Below is a small trained network, with its code and all its weights. Each question gives an input and a class and asks what happens when units are switched off, that is, made to give their printed mean instead of their output.

import numpy as np


def w(rows, s, z=0):
    codes = np.array(rows[::2]) - 128.0
    scale = np.full(codes.shape[1], s)
    scale[-1] = z or s
    return codes * scale


def f(y):
    return np.maximum(y, 0)


def log_softmax(a):
    a = a - a.max(-1, keepdims=True)
    return a - np.log(np.exp(a).sum(-1, keepdims=True))


def net(x, mask):
    res = np.array(x, float).reshape(1, 3) / 4 @ E
    y = f(res @ A[0][:, :-1].T + A[0][:, -1])
    res = res + np.where(mask, y, B[0][:, -1]) @ B[0][:, :-1]
    return log_softmax(res[-1] @ U[:, :-1].T + U[:, -1])


A, B = {}, {}
E = w([
[213,135,100,143,189,250,52,197,194,103],'x0',
[168,171,160,62,177,186,135,24,75,158],'x1',
[99,174,176,73,223,145,201,141,145,18],'x2',
],0.012)
A[0] = w([
[108,152,146,44,136,202,151,184,201,80,192],'n0',
[113,102,53,101,116,109,93,215,183,64,171],'n1',
[108,162,145,88,188,134,192,98,179,38,17],'n2',
[131,142,62,169,27,131,64,144,116,162,81],'n3',
[44,127,147,78,57,52,158,105,117,127,54],'n4',
[184,136,64,99,134,190,115,177,247,139,66],'n5',
[108,56,108,159,71,66,120,231,119,37,126],'n6',
[117,113,125,168,124,131,82,127,146,174,206],'n7',
[110,112,106,127,121,90,41,132,71,218,4],'n8',
[168,200,157,118,163,175,128,83,62,183,239],'n9',
[128,181,207,74,182,90,184,188,167,83,113],'n10',
[138,106,117,173,133,169,95,190,149,89,60],'n11',
[87,133,177,124,120,64,153,122,99,89,62],'n12',
[70,113,128,119,125,95,226,154,76,102,250],'n13',
[154,207,210,74,187,154,167,122,70,74,233],'n14',
[183,202,162,150,161,233,74,101,124,128,79],'n15',
[111,174,191,105,104,46,189,83,77,204,242],'n16',
[139,152,86,197,101,105,166,184,138,101,33],'n17',
[171,154,174,89,163,184,140,43,94,165,46],'n18',
[180,63,139,152,100,170,46,103,82,149,58],'n19',
[160,97,173,139,105,187,163,118,81,169,220],'n20',
[89,174,129,118,207,158,134,160,147,87,253],'n21',
[150,171,139,114,154,115,50,151,121,67,81],'n22',
[162,168,92,138,127,184,125,111,190,90,5],'n23',
[131,99,117,137,157,172,71,202,182,142,129],'n24',
[126,45,92,201,102,148,85,121,91,188,233],'n25',
[14,196,133,134,123,129,140,227,151,113,211],'n26',
[210,149,122,144,129,201,88,170,185,139,120],'n27',
[60,114,127,159,153,122,161,216,148,137,12],'n28',
[154,31,1,122,88,68,111,189,159,111,162],'n29',
[136,167,117,124,144,148,9,172,144,52,216],'n30',
[151,91,92,145,114,161,84,86,137,217,140],'n31',
[208,157,122,103,114,192,131,126,173,143,82],'n32',
[78,145,96,214,119,119,149,231,143,92,9],'n33',
[176,201,164,111,174,200,97,74,120,148,197],'n34',
],0.009,0.0063)
B[0] = w([
[101,63,174,206,139,138,152,162,151,131,213],'n0',
[202,99,73,71,72,60,96,126,192,75,197],'n1',
[148,20,170,116,171,33,255,58,65,133,203],'n2',
[115,70,210,168,173,54,194,140,106,104,187],'n3',
[60,114,76,136,116,131,155,213,44,199,202],'n4',
[67,107,90,126,139,88,189,221,64,194,194],'n5',
[143,79,34,58,66,59,136,83,172,84,208],'n6',
[77,94,128,204,163,153,132,111,139,103,173],'n7',
[112,32,192,111,141,18,214,66,58,192,167],'n8',
[150,142,68,74,63,61,96,119,228,68,222],'n9',
[144,43,174,164,143,83,194,122,94,141,212],'n10',
[91,98,86,90,133,74,197,171,119,199,169],'n11',
[44,134,118,148,117,114,211,158,62,185,176],'n12',
[58,100,117,172,71,138,130,172,128,82,220],'n13',
[140,45,133,181,97,109,196,147,160,96,253],'n14',
[119,109,66,109,81,79,124,178,112,166,201],'n15',
[80,147,52,122,69,126,113,214,149,103,242],'n16',
[197,89,120,40,97,66,215,108,115,155,156],'n17',
[197,87,51,41,73,68,168,80,135,130,198],'n18',
[136,61,182,160,218,100,209,59,98,86,170],'n19',
[157,162,99,154,56,83,73,131,187,35,176],'n20',
[118,53,123,195,147,143,132,144,143,67,219],'n21',
[62,82,128,143,97,70,176,144,56,146,157],'n22',
[149,58,139,74,87,55,221,161,75,158,158],'n23',
[68,101,111,147,107,113,139,170,115,170,188],'n24',
[129,96,197,194,141,119,159,132,142,64,207],'n25',
[196,124,148,182,98,132,95,110,179,21,197],'n26',
[127,107,72,140,101,114,188,198,105,151,203],'n27',
[157,68,127,54,93,49,229,65,90,119,158],'n28',
[180,142,73,94,79,72,103,162,179,79,201],'n29',
[83,151,103,174,115,146,142,202,135,119,204],'n30',
[154,70,186,159,165,107,202,126,111,70,188],'n31',
[112,120,85,110,66,98,173,188,92,161,173],'n32',
[158,82,84,42,97,38,234,77,92,135,176],'n33',
[172,79,79,127,77,65,91,172,155,104,220],'n34',
],0.0081,0.018)
U = w([
[174,100,89,44,79,93,142,106,119,111,86],'0',
[51,122,102,117,113,109,151,200,37,191,47],'1',
[134,67,203,162,150,102,164,118,67,103,59],'2',
[120,122,125,201,96,127,97,179,173,58,234],'3',
[213,219,77,159,202,160,72,78,143,188,1],'4',
[196,208,182,180,181,205,71,83,246,197,1],'5',
[220,205,207,147,163,178,39,112,200,186,1],'6',
[92,205,170,174,180,211,47,69,186,118,1],'7',
],0.012,0.0067)

Each question gives the input, the list of numbers given to net, and the class t.
The units are the neurons (one row each of A and B). Each row of codes is followed by its name. A weight is (code - 128) times the scale printed after its matrix; where a second scale follows, it is the last column's (A, B and U).
mask holds one flag per neuron, in row order. A switched-off neuron (its flag False) gives its mean, the last column of its row in B, instead of its output. The means were averaged over made-up inputs and are rounded, as every weight is.
A unit's drop is (log p(t) with every unit on - log p(t) with that unit switched off) / (log p(t) with every unit on - log p(t) with every unit switched off).
The circuit of an input: a set's keep is (log p(t) with only the set's units on - log p(t) with every unit switched off) / (log p(t) with every unit on - log p(t) with every unit switched off). Starting from the 12 units with the biggest drops (on a tie, the unit counted first), units are removed one at a time, each time the one whose removal leaves the highest keep (on an exact tie, the one counted first), for as long as the keep stays at least 0.8.
circuit, biggest first: the units of the circuit, biggest drop first
unit that matters most: the unit with the biggest drop
top k neurons: the k neurons with the biggest drops, biggest first
drop of u: that unit's drop, to one decimal
input [-5,1,-6], class 2: circuit, biggest first	n25
input [2,0,4], class 2: top 2 neurons	n16, n2
input [2,2,-3], class 3: top 3 neurons	n2, n10, n33
input [-8,-7,7], class 1: top 4 neurons	n4, n12, n13, n9
input [-5,2,-5], class 1: top 3 neurons	n16, n4, n26
input [-3,-3,2], class 3: top 4 neurons	n18, n26, n2, n5
input [-5,-2,-5], class 1: top 3 neurons	n4, n16, n26
input [-3,-3,-3], class 3: top 2 neurons	n2, n18
input [6,6,-7], class 2: top 3 neurons	n19, n31, n25
input [5,-5,1], class 0: top 3 neurons	n1, n6, n4
input [3,3,-4], class 2: top 4 neurons	n16, n19, n31, n6
input [-3,-2,0], class 3: top 2 neurons	n5, n2
input [-7,1,-7], class 1: top 2 neurons	n16, n4
input [1,1,3], class 3: unit that matters most	n8
input [3,0,-4], class 2: top 2 neurons	n16, n19
input [-8,-8,4], class 0: top 2 neurons	n6, n26
input [2,3,-1], class 3: drop of n6	0.4
input [-4,1,-2], class 1: drop of n26	0.2
